Here is a tiny trained network, its code and every weight. The questions are about switching its units off for an input and a class, where a switched-off unit gives its printed mean instead of its output.

import numpy as np


def w(rows, s, z=0):
    codes = np.array(rows[::2]) - 128.0
    scale = np.full(codes.shape[1], s)
    scale[-1] = z or s
    return codes * scale


def f(y):
    return y / 2 * (1 + np.tanh(0.7978845608 * (y + 0.044715 * y**3)))


def log_softmax(a):
    a = a - a.max(-1, keepdims=True)
    return a - np.log(np.exp(a).sum(-1, keepdims=True))


def net(x, mask):
    res = np.array(x, float).reshape(1, 6) / 4 @ E
    y = f(res @ A[0][:, :-1].T + A[0][:, -1])
    res = res + np.where(mask, y, B[0][:, -1]) @ B[0][:, :-1]
    return log_softmax(res[-1] @ U[:, :-1].T + U[:, -1])


A, B = {}, {}
E = w([
[253,155,205],'x0',
[111,12,140],'x1',
[128,125,127],'x2',
[128,125,126],'x3',
[176,100,40],'x4',
[129,128,127],'x5',
],0.0056)
A[0] = w([
[127,16,167,48],'N0',
[186,112,54,39],'N1',
[123,117,136,162],'N2',
[131,143,115,100],'N3',
[129,122,128,169],'N4',
[114,138,147,41],'N5',
[153,140,152,62],'N6',
[142,127,105,100],'N7',
[152,102,96,44],'N8',
[149,142,145,46],'N9',
[85,125,106,44],'N10',
[123,131,142,87],'N11',
[151,118,152,112],'N12',
[104,135,166,48],'N13',
[118,108,135,8],'N14',
[168,111,143,7],'N15',
[128,166,113,2],'N16',
[170,126,157,64],'N17',
[175,131,161,26],'N18',
[182,115,166,60],'N19',
[53,129,101,56],'N20',
[160,118,158,109],'N21',
[128,163,118,37],'N22',
[100,133,113,84],'N23',
[184,110,35,45],'N24',
[57,138,247,29],'N25',
[154,107,105,8],'N26',
[156,111,90,71],'N27',
[127,115,133,190],'N28',
[159,117,81,76],'N29',
[125,108,139,170],'N30',
[158,120,159,82],'N31',
[141,114,112,30],'N32',
[129,184,113,34],'N33',
[63,129,102,65],'N34',
[123,127,110,27],'N35',
[131,120,189,102],'N36',
[136,127,109,13],'N37',
[131,227,88,49],'N38',
[111,138,154,38],'N39',
[166,107,161,93],'N40',
[165,116,70,56],'N41',
[128,147,125,13],'N42',
[188,110,168,56],'N43',
[115,140,140,30],'N44',
],0.014,0.0045)
B[0] = w([
[2,3,110,227],'N0',
[181,169,174,149],'N1',
[115,145,125,164],'N2',
[108,114,131,112],'N3',
[115,149,126,164],'N4',
[157,101,142,92],'N5',
[131,106,90,122],'N6',
[126,125,140,112],'N7',
[143,104,157,102],'N8',
[145,89,96,105],'N9',
[190,129,90,133],'N10',
[142,113,133,108],'N11',
[130,131,109,144],'N12',
[185,115,158,114],'N13',
[166,60,116,83],'N14',
[156,111,111,105],'N15',
[129,36,131,90],'N16',
[153,128,92,147],'N17',
[173,127,91,143],'N18',
[167,138,89,173],'N19',
[222,163,72,203],'N20',
[136,137,99,160],'N21',
[112,66,130,96],'N22',
[150,133,113,124],'N23',
[217,167,194,169],'N24',
[239,154,233,253],'N25',
[154,98,143,88],'N26',
[148,131,157,114],'N27',
[100,163,124,190],'N28',
[154,141,159,123],'N29',
[99,148,123,177],'N30',
[143,127,105,141],'N31',
[153,85,144,84],'N32',
[88,46,119,117],'N33',
[205,164,78,187],'N34',
[197,88,127,83],'N35',
[126,157,132,176],'N36',
[193,73,146,79],'N37',
[17,19,114,192],'N38',
[169,97,150,96],'N39',
[127,135,99,162],'N40',
[170,140,166,127],'N41',
[146,58,131,80],'N42',
[168,141,87,183],'N43',
[155,95,139,86],'N44',
],0.028,0.003)
U = w([
[149,143,90,254],'0',
[197,135,1,63],'1',
[194,116,205,43],'2',
[124,16,93,130],'3',
],0.0067,0.0063)

Each question gives the input, the list of numbers given to net, and the class t.
The units are the neurons (one row each of A and B). Each row of codes is followed by its name. A weight is (code - 128) times the scale printed after its matrix; where a second scale follows, it is the last column's (A, B and U).
mask holds one flag per neuron, in row order. A switched-off neuron (its flag False) gives its mean, the last column of its row in B, instead of its output. The means were averaged over made-up inputs and are rounded, as every weight is.
A unit's drop is (log p(t) with every unit on - log p(t) with that unit switched off) / (log p(t) with every unit on - log p(t) with every unit switched off).
The circuit of an input: a set's keep is (log p(t) with only the set's units on - log p(t) with every unit switched off) / (log p(t) with every unit on - log p(t) with every unit switched off). Starting from the 12 units with the biggest drops (on a tie, the unit counted first), units are removed one at a time, each time the one whose removal leaves the highest keep (on an exact tie, the one counted first), for as long as the keep stays at least 0.8.
units of the circuit, in order: the units of the circuit, biggest drop first
top k neurons: the k neurons with the biggest drops, biggest first
drop of u: that unit's drop, to one decimal
input [-5,-7,6,6,3,0], class 3: units of the circuit, in order : [N38]
input [4,5,3,-7,6,5], class 2: top 2 neurons : [N24, N1]
input [-8,-6,-7,4,-8,-4], class 1: top 3 neurons : [N20, N34, N10]
input [7,7,4,-3,3,-6], class 1: units of the circuit, in order : [N43, N19]
input [-8,5,1,-2,-3,-5], class 1: top 2 neurons : [N20, N34]
input [5,0,0,2,6,0], class 2: units of the circuit, in order : [N24, N1]
input [-1,-5,3,-8,7,-4], class 2: units of the circuit, in order : [N24, N1, N41]
input [7,-8,-4,3,-3,8], class 3: top 2 neurons : [N38, N33]
input [1,3,4,1,5,7], class 2: top 2 neurons : [N24, N1]
input [8,1,6,-2,-8,-1], class 1: top 2 neurons : [N43, N19]
input [-1,6,0,4,-4,-6], class 3: drop of N24 : 0.1
input [-6,-2,3,-4,-1,-5], class 1: drop of N20 : 0.4
input [-8,-1,1,-1,1,-3], class 1: drop of N20 : 0.2
input [-6,-8,0,5,5,8], class 3: drop of N33 : 0.2
input [6,4,-4,1,8,-6], class 2: units of the circuit, in order : [N24]
